Each row has a class, written after it.
[ 24  -6 -18 -26  29 -12  26   6  10  13  16  18   3  -1 -10   8  -6   3
  10  19  -1 -11 -11   6  -2 -14  -3  16 -13  44 -35  10  -1  14]
z_993
[ 18  14  14  21  27  10  28 -21  14 -18 -21  52  -1  26  19   2 -23 -20
 -21  20  22   7  32 -10 -17 -21 -14   4 -20  26 -23  16  33   8]
z_568
[ 40   8  43  44  40 -11 -35 -13 -46 -19 -17  41 -30  -7  18  23 -30   9
  -5  -9 -17   1  17  -7 -14 -13   3   2  -8  -8  10  50  20  25]
z_993
[ 16  17  34   6  81   4   9  10  -3  29  50  30 -23 -37   7 -23 -64  26
  24 -17  56  -2  40 -23 -52 -20  -5  15  13  29  25  19   1  26]
z_568
[ 41  -8  26   8  14 -34 -12  21  17 -53 -37  36  12  32  47  22   5  23
 -49  -9 -19 -10   7  26 -23 -21  32 -11  -7 -30  -8   8  19  40]
z_877
[ 31 -35  77 -15  26  26   5 -10 -22 -12  -1  40  37   8  33  18 -37  23
  33 -12   8  20  -3  15 -19  -2  55  -1   0 -41  38  20 -17   6]
z_568
[-15   7  44  30 -36 -49   5  28 -25 -19  10 -12 -57   4  19  26   8  34
 -31 -35  13 -25  29  41  -5  37  -6  -5 -16 -32  29 -10  34   1]
z_295
[  6  23   7  18  -7  36 -52 -11   3  -2 -12  28 -17  23  11   5  -6  -2
  -3   4 -11  13  11  23 -20  30  -8  25 -10 -40  56   4 -25  28]
z_568
[ 45  -3  25 -26 -86  33 -61 -24  87 -33  -6  17  27  49  24 -12   1 -39
  10  28  31  -4   2   0   7 -39   3   6  -5  -9  -6  -6  73  31]
z_877
[ 25 -20  18 -18   1 -21   5  21  -3 -12  10  17   3  -2  13  -2 -16  -6
  17   9  15   8  10  22 -16 -13  34   7 -11 -19  24   0  23  16]
z_295
[-15  -6  -1 -21 -12  15   7  12   2 -22   7  10   6  -1  13   0 -22  -3
   3 -12  19   4 -13  20  12 -20  12 -12   5  23 -15   4  15  24]
z_344
[ 45 -29  69  14 -12  -7  27 -17  42 -27 -16  -7  75  14 -11  -3  -8 -21
  42  18  11 -16  35 -17  34 -64  25  -6  -6  23 -46 -26  88  -7]
z_376
[  8  27  46 -36   9 -26 -33  30  25 -44 -34  30  -7   7   9   7 -19 -45
   8  14   0 -13 -24  19  -8 -12   5  11   1 -35 -31 -10  36  16]
z_877
[ 24  18  63  59 -26 -33 -53  -3  -4 -32   3 -10 -46  -1  32  24 -29 -22
   0 -31  43 -24  29  35  34  -5  43 -16  -1 -13  -9   4  -6  17]
z_863
[  2 -11   6  13  31  17   1   6  34 -13   8  17  19  12   2   7  16  36
 -21 -13  -9  -2  17 -12 -15 -14  14 -14  -8  25  -4 -17   4 -12]
z_568
[  5 -22 -18  -9  18 -21   2 -10  -2   2  -3  15   0   6  13   0  -4 -16
  -7  22  14   5 -28   9   4   3  15   1 -12  29 -55  -4 -40   2]
z_344
[  8 -32  21 -16 -59  85   0 -35   0  32 -15   2  15   0   7 -19  10  -7
  46  26 -14  18  -1 -44  -4  37   3   3  -2 -27  41   1  35   6]
z_877
[-32  18 -10 -47  -7  48  60  65 -18 -25 -15 -19 -72  -9  -5  55 -35   3
   2 -41 -35  -8 -11  19   4  49  19 -24 -24  27   1   2  59  -3]
z_863
[-33  -2   9 -32 -44  50 -38  -8  -3 -26 -36   4 -27  17   2  21  -4 -22
  10   4 -38  20 -18  -4  12  11 -36  11   6 -38  29  -2  10 -19]
z_909
[  8  22 -31  24 -62 -48  44  12  33  22  31  -8  21 -20   7   6  42  43
  -4 -18   6 -18 -18  37   2  43 -36   2 -29   9  32 -26  46 -48]
z_568
[-16   2  20   2 -15  39  -1 -11 -16  11  25  21  -4 -17   0  -4  -5   0
 -11 -22   6 -12 -30 -20  17  37 -18 -17   8  -5   2  18 -33 -29]
z_376
[ 32  12  -9 -32   1  11  33 -12   2   9  18  24  27  10   7   2 -36 -26
  24  23  25  21 -22  32   3  -9   5   5 -18  28  -2  14  34  24]
z_863
[  7   8  26  -5  45  14  17 -11  18  -4   9  33 -22  27  28  20 -30 -18
   6  18  29  13   5  19  -5 -28 -17 -10 -12  39 -44  14  33   6]
z_568
[  8   2 109  86   2  61 -90 -11   4 -27  11  53 -11  38  28  10  -5  18
 -51  -2  17 -16  37  43  15 -13  -1 -33  -1 -19 -11  18   2  30]
z_295
[ 12 -22  42 -39  21  16   3  21   4 -17 -13  30 -17  35   9  24 -38  -6
  26  19 -14   1  21  32   6 -12  16  16 -14  15 -42  -5 -19  -3]
z_909
[ 21  15  22  11   9 -39 -20  31  19  -4 -10  -2  -4   4 -16  -5   8  30
 -14  -8 -19 -22  23   1 -30   0 -12  13  -8  -6 -14  -6  30   2]
z_877
[-14  50   0 -16 -30  21 -18  23  -8  -2   5  31 -34 -42 -19  24   4   5
  -5  -9 -26 -29 -67  -9  16  60 -54  19 -11  -3  21  -7  32 -40]
z_993
[ 24  -1 -14  -7  38  16  47  21  14 -12  -6  24 -19  -6  22  25 -23  37
 -34 -13   1  -3  14 -34 -23 -15  -7   8  -8  33   7   3  22 -13]
z_568
[ 18  14 -48  14 -25  41 -25  26  50  27  28 -16 -32 -23  11  11  -3  -9
  38  15   1  -3 -22   7  -7  39  -3  -7 -43  10   3  -7   6 -61]
z_344
[ -5   9  39  10  12  69  17  21  27 -17   7  18  15  35  14   2 -25  21
 -27  -1  23  -9  35  32   9 -42 -12  -7   4 -19  19   3  20  30]
z_295
[  1  -7  23 -43 -48  14  50  13 -33   1  23   6  12   3 -25  15 -18  38
  11 -43 -28   2 -14  -2 -14  42 -21  -9 -23  13  24  32  73 -34]
z_376
[ -6  -5 -43  13  45 -54  -3  -8  17  -7 -10 -49 -16  51  13   9  10  35
  15 -15 -19  22  57 -10  13 -47  -3   2  -7 -14  28 -54 -22 -24]
z_909
[ 12  10   2  49  14  15   7  10  34 -13   0  14   1  -6  32   8   3   3
   0  -7  18  -5  41   3 -17 -10  23  -5 -13 -36  27   6 -28 -27]
z_568
[ 26  -5  16   3   1 -38   6  -5  40 -29  22  19  40  16   6 -15  -5 -23
  13  -2  27 -11  21  10  -3 -34  29 -17 -15  15 -24  -5  35  12]
z_376
[ -9   1  44  25  31 -59 -40   9 -14  -5  17  34 -22 -60  10 -11  -4  -1
 -12   4  26 -21   4   6 -39  -1 -25  25  28 -19  -6   4 -46   5]
z_909
[ 31  13 -42 -29 -43  17 -43  14  24  10  19  21 -27  15   5 -22  13  30
 -24  33   4  -2  46 -10  -6 -19 -28  77  22  39  49 -36  23 114]
z_877
[ 20 -11  -8   4 -13 -71  45 -17 -20  14   0   2 -38  31  49  25  28  25
 -20   5   9   0  -1  -4   4  33 -10  -4 -30   4 -29 -11   8 -32]
z_877
[ -5 -16  21  52 -12 -42  35   6 -12 -23  -2 -59 -27  -9  18   6  -1   4
  -9 -37  23 -13  96   8  -9 -67   1  -2  31 -20  11  42  15  59]
z_376
[  8  11  19  -8  14   7  30  -6  18   3   6  -4   5  -9   5   8 -29 -33
   9  10  35  -6 -22  22  -3  -5   0 -10  -4  13 -27   7  19  14]
z_863
[-24  26 -27 -22 -57  36   0  24  20   4  34 -28 -64  10  10  33   5  16
 -18 -30  -3 -21 -23  12  42  37 -49  -2  -1  22  14 -19  21  -9]
z_376
[ 36  19   7  27 -26 -33 -16  -6  22   7   5   5  31 -25 -14 -16  -9  -8
  -5  -9  20 -33 -10  22 -23 -10 -19  20   0 -38  10  54 -28  -1]
z_993
[ 34 -16   6 -12  29 -35  18  28   3  -8  20   9 -26  23   8   9 -23   1
  15  10  14  10  46  12 -19 -28  28  -1 -34  22 -14   3  38 -11]
z_295
[ 49 -14  36   4  36   5  28  22  13  11 -43 -15  34  18 -12  -6 -22  19
  24  19 -26  -8  46  -2 -13 -40  14  27   0 -17 -17   4  13  19]
z_877
[-30  30   6  64   7   5 -40  -7   5 -11  32  39 -46  -4  40  20  10  14
 -45 -29   4  -1 -10   7  22  -3 -68 -60  -6  16 -39  33  -3 -85]
z_909
[ -7 -11  12  27 -18 -41 -36 -11 -22  -7   0 -11   8  52 -15 -20   3  15
 -40 -38 -13  18  32  76 -59  -3  -8 -27 -13 -45  29  74   8  55]
z_295
[ 14  17   2   1   4 -16  52   6   3 -38 -20  -1  18  25   2   0 -40  24
 -59 -46  10 -17  30   1 -20 -45 -29   4  12  -7  21  38  36  51]
z_376
[ 54  12  40  36  -5  17 -60 -27  15 -20  19  21  22  29  19   9  -9  45
 -36  -1   4   3  28  -1 -20 -38 -40  28  10 -11  63   2  57  69]
z_376
[  0  34 -25  58 -19 -24 -52  -9  35  10 -10 -35   2  25 -13 -20  -1  15
 -33 -26   8 -23  -2  33  -2  19 -24  -3 -17 -27   4  -3 -51  -7]
z_344
[ 12  -8  -2  -7  23 -15  54  -1  -6   2   6   4   4  -9  11  23  10   7
  13  19  -7   7 -11  11 -16  32  23  -8 -31  34   1 -38  62  17]
z_863
[ 10  61 -31  44  45   3 -45 -12  36 -27 -35  31  21   8  -3 -43 -52 -73
 -43  -6  38 -16 -11  18  50 -56  18 -18  25   4 -32   8 -74  50]
z_863
[-64 -18 -52  18 -16 -43   0 -12  -9  35 -16 -43 -43 -38 -20 -36  23 -42
  17 -13 -21   0  -2  17 -10  32 -25 -23  16   7 -19  16 -37  14]
z_909
[-19 -15  99 -12  -8  42  29 -25 -30 -17 -11  15  12  29   3  22 -29  35
  -6 -33  10   8  12  -2 -20   3 -20  -8   5 -21  19  33  44  -3]
z_568
[ -1   8 -39  54 -19   3  15 -29  -6  -1  -5  14 -16 -14  33 -10  -2  -2
 -40  -7  35  -3   2 -37  22  -1 -17 -15  -8  16  -8   9 -20 -28]
z_344
[ 17 -39  12 -26 -18  21   7  -1   1  -4   0  14 -28  18  30  25 -34 -16
  26   8  -5  18   8  27   9 -25  -4 -15  -7  32 -42  43  17  -9]
z_909
[ 40  14 -31  25 -18  -3  -6  17  35 -23  19  21  29   4  18  11  18  32
 -13 -15   0 -19  23  -1   5 -22  29  12 -19 -35  43   6 -44 -33]
z_993
[-61  41  -8  14   2 -18  36   0  10 -22  -6 -44 -55 -16  19  14  -6 -37
  -7 -30  44 -17  -4   3  41  -3  -9 -32  16   2  -4 -38  30  21]
z_863
[  6  11  16  -8  19  27   3  46  28 -43  28  58 -25 -31  43  35 -10  31
 -30 -22  14 -11  -5  -6 -28  -5  11 -10  -2  19  20  -1  39  -7]
z_568
[ 14 -39  16  -6 -38  17  71  12 -29  61 -14 -52 -32 -25   5  16 -27 -24
  67   9  -5   1 -22  27  10  58   7 -11 -29 -39   1  37   0 -66]
z_295
[  3  14   0  21  -3  -8  34  16 -40  21   6  15 -40  -4  11  11 -24  10
   7   9  16  -9  14  17  42  23  -7  19 -21  38 -39  -7 -31 -27]
z_344
[-19  -4   7  20 -72 -24  14 -23  28 -13  27 -52 -14   4  19   2  20  12
  -6 -53  41 -28  14 -26  22  14  -1 -24   3 -28  36 -22  12 -25]
z_376
